Here is a tiny trained network, its code and every weight. The questions are about switching its units off for an input and a target symbol, where a switched-off unit gives its printed mean instead of its output.

import numpy as np


def w(rows, s, z=0):
    codes = np.array(rows[::2]) - 128.0
    scale = np.full(codes.shape[1], s)
    scale[-1] = z or s
    return codes * scale


def f(y):
    return y / 2 * (1 + np.tanh(0.7978845608 * (y + 0.044715 * y**3)))


def softmax(a):
    e = np.exp(a - a.max(-1, keepdims=True))
    return e / e.sum(-1, keepdims=True)


def log_softmax(a):
    a = a - a.max(-1, keepdims=True)
    return a - np.log(np.exp(a).sum(-1, keepdims=True))


def net(x, mask):
    ids = ['ΘΛΞΠΣΦΨαβγζημτω'.index(c) for c in x.split()]
    T = len(ids)
    res = E[ids] + P[:T]
    q, k, v = (res @ M[0].T for M in (Q, K, V))
    z = softmax(np.where(np.tri(T) > 0, q @ k.T / 4**0.5, -1e9)) @ v
    res = res + np.where(mask[0], z, O[0][:, -1]) @ O[0][:, :-1]
    y = f(res @ A[0][:, :-1].T + A[0][:, -1])
    res = res + np.where(mask[1:25], y, B[0][:, -1]) @ B[0][:, :-1]
    return log_softmax(res[-1] @ U[:, :-1].T + U[:, -1])


Q, K, V, O, A, B = {}, {}, {}, {}, {}, {}
E = w([
[88,107,58],'Θ',
[48,71,89],'Λ',
[57,103,142],'Ξ',
[159,115,33],'Π',
[108,62,74],'Σ',
[50,163,79],'Φ',
[91,94,89],'Ψ',
[29,86,128],'α',
[32,96,103],'β',
[79,73,68],'γ',
[60,63,131],'ζ',
[9,106,84],'η',
[117,96,112],'μ',
[137,97,72],'τ',
[61,162,73],'ω',
],0.012)
P = w([
[157,139,166],'0',
[13,188,110],'1',
[116,100,148],'2',
[114,186,77],'3',
[106,82,139],'4',
[109,190,78],'5',
[109,68,125],'6',
[60,195,106],'7',
[88,52,120],'8',
[123,192,69],'9',
[86,31,126],'10',
[84,154,6],'11',
[116,71,134],'12',
],0.023)
Q[0] = w([
[146,200,200],'head 0',
[190,4,239],'head 0',
[193,252,81],'head 0',
[147,181,185],'head 0',
],0.014)
K[0] = w([
[86,126,40],'head 0',
[128,253,194],'head 0',
[38,43,56],'head 0',
[93,129,62],'head 0',
],0.015)
V[0] = w([
[213,228,124],'head 0',
[90,185,129],'head 0',
[58,251,209],'head 0',
[183,66,223],'head 0',
],0.019)
O[0] = w([
[218,79,72,7],'head 0',
[95,82,119,97],'head 0',
[84,5,162,66],'head 0',
[195,147,205,166],'head 0',
],0.024,0.017)
A[0] = w([
[109,105,164,148],'neuron 0',
[110,83,96,146],'neuron 1',
[196,99,181,48],'neuron 2',
[86,107,169,100],'neuron 3',
[181,138,207,126],'neuron 4',
[158,149,76,121],'neuron 5',
[152,182,141,37],'neuron 6',
[142,125,177,114],'neuron 7',
[45,161,136,138],'neuron 8',
[91,162,94,158],'neuron 9',
[225,50,203,177],'neuron 10',
[75,178,169,139],'neuron 11',
[123,175,79,177],'neuron 12',
[91,167,141,75],'neuron 13',
[164,44,134,183],'neuron 14',
[168,136,154,227],'neuron 15',
[213,73,165,27],'neuron 16',
[195,9,116,52],'neuron 17',
[53,123,85,164],'neuron 18',
[175,153,83,127],'neuron 19',
[174,129,154,129],'neuron 20',
[177,67,144,2],'neuron 21',
[123,105,2,128],'neuron 22',
[181,87,195,52],'neuron 23',
],0.0097,0.0053)
B[0] = w([
[136,162,77,150],'neuron 0',
[171,178,113,139],'neuron 1',
[111,69,104,142],'neuron 2',
[135,176,146,164],'neuron 3',
[69,218,156,153],'neuron 4',
[133,77,173,145],'neuron 5',
[140,138,194,193],'neuron 6',
[117,168,127,141],'neuron 7',
[169,99,91,240],'neuron 8',
[83,85,137,189],'neuron 9',
[204,156,2,161],'neuron 10',
[178,105,86,254],'neuron 11',
[66,83,93,191],'neuron 12',
[139,65,125,208],'neuron 13',
[212,152,191,150],'neuron 14',
[71,82,47,143],'neuron 15',
[64,36,207,144],'neuron 16',
[55,132,133,150],'neuron 17',
[197,118,228,169],'neuron 18',
[103,84,205,149],'neuron 19',
[139,64,125,138],'neuron 20',
[65,150,191,137],'neuron 21',
[93,167,155,140],'neuron 22',
[106,121,61,144],'neuron 23',
],0.0099,0.049)
U = w([
[149,113,93,222],'Θ',
[60,135,135,166],'Λ',
[100,151,83,101],'Ξ',
[95,91,89,125],'Π',
[6,99,122,168],'Σ',
[125,163,162,7],'Φ',
[63,123,137,197],'Ψ',
[172,109,156,51],'α',
[75,99,157,39],'β',
[203,131,132,95],'γ',
[165,91,110,139],'ζ',
[161,127,112,250],'η',
[111,70,126,143],'μ',
[78,101,155,75],'τ',
[154,109,117,157],'ω',
],0.015,0.0028)

Each question gives the input, a string of symbols that net reads in full, and the target symbol t.
The units are the heads (4 rows each of Q, K, V and O) and the neurons (one row each of A and B). Each row of codes is followed by its name. A weight is (code - 128) times the scale printed after its matrix; where a second scale follows, it is the last column's (O, A, B and U).
mask holds one flag per unit, heads first, then neurons. A switched-off unit (its flag False) gives its mean, the last column of its rows in O or B, instead of its output. The means were averaged over made-up inputs and are rounded, as every weight is.
A unit's drop is (log p(t) with every unit on - log p(t) with that unit switched off) / (log p(t) with every unit on - log p(t) with every unit switched off).
The circuit of an input: a set's keep is (log p(t) with only the set's units on - log p(t) with every unit switched off) / (log p(t) with every unit on - log p(t) with every unit switched off). Starting from the 12 units with the biggest drops (on a tie, the unit counted first), units are removed one at a time, each time the one whose removal leaves the highest keep (on an exact tie, the one counted first), for as long as the keep stays at least 0.8.
circuit, biggest first: the units of the circuit, biggest drop first
most important unit: the unit with the biggest drop
top k neurons: the k neurons with the biggest drops, biggest first
drop when u is switched off: that unit's drop, to one decimal
input Σ α ζ γ α η, target α: top 4 neurons => (neuron 11; neuron 18; neuron 8; neuron 10)
input Π τ Σ Σ ζ Ψ α γ Σ Ξ ζ Ξ, target Φ: top 2 neurons => (neuron 6; neuron 11)
input Π ζ β Φ Π, target μ: top 4 neurons => (neuron 19; neuron 11; neuron 16; neuron 5)
input Φ μ α α Λ Σ Π, target β: top 2 neurons => (neuron 17; neuron 14)
input τ ζ μ Ψ Π Π, target Σ: circuit, biggest first => (neuron 12; head 0; neuron 9; neuron 19)
input ζ Π ζ α η Π Ξ Π ζ Π ζ Σ, target Φ: circuit, biggest first => (head 0)
input Ξ η Π η ζ Π Π Φ Ξ, target Σ: circuit, biggest first => (neuron 11; head 0; neuron 17)
input ζ Π η ζ η ω ζ Θ ζ Φ, target Φ: top 4 neurons => (neuron 6; neuron 11; neuron 10; neuron 9)
input η Π Ψ Φ γ Θ ζ ζ Ξ Σ Θ, target α: top 3 neurons => (neuron 12; neuron 18; neuron 14)
input Ψ η η μ, target μ: top 2 neurons => (neuron 18; neuron 8)
input η Σ ζ, target α: top 2 neurons => (neuron 12; neuron 18)
input μ γ ω Ξ Π ζ Λ η ζ, target Π: top 3 neurons => (neuron 10; neuron 16; neuron 18)
input Σ Φ ω η ζ Λ ζ Φ ζ Θ Ψ, target Φ: top 2 neurons => (neuron 8; neuron 11)
input α Π Ψ η Π μ μ Φ η ζ, target μ: top 4 neurons => (neuron 11; neuron 8; neuron 18; neuron 9)
input μ ω Π Λ Σ Ψ Λ, target Π: top 4 neurons => (neuron 10; neuron 16; neuron 18; neuron 11)
input Φ Φ Ψ ω γ ζ ζ Π, target Φ: top neuron => (neuron 6)
input η η Ξ ζ τ Θ η μ β μ Π ζ, target Σ: drop when neuron 19 is switched off => 0.9
input Π Λ α, target μ: drop when neuron 7 is switched off => 0.1
input ζ Ξ Π γ Ξ Σ Σ Ψ Σ Θ α Ξ γ, target Ξ: drop when neuron 6 is switched off => 0.1
input Σ ζ Ψ η μ τ ζ, target Φ: most important unit => neuron 8
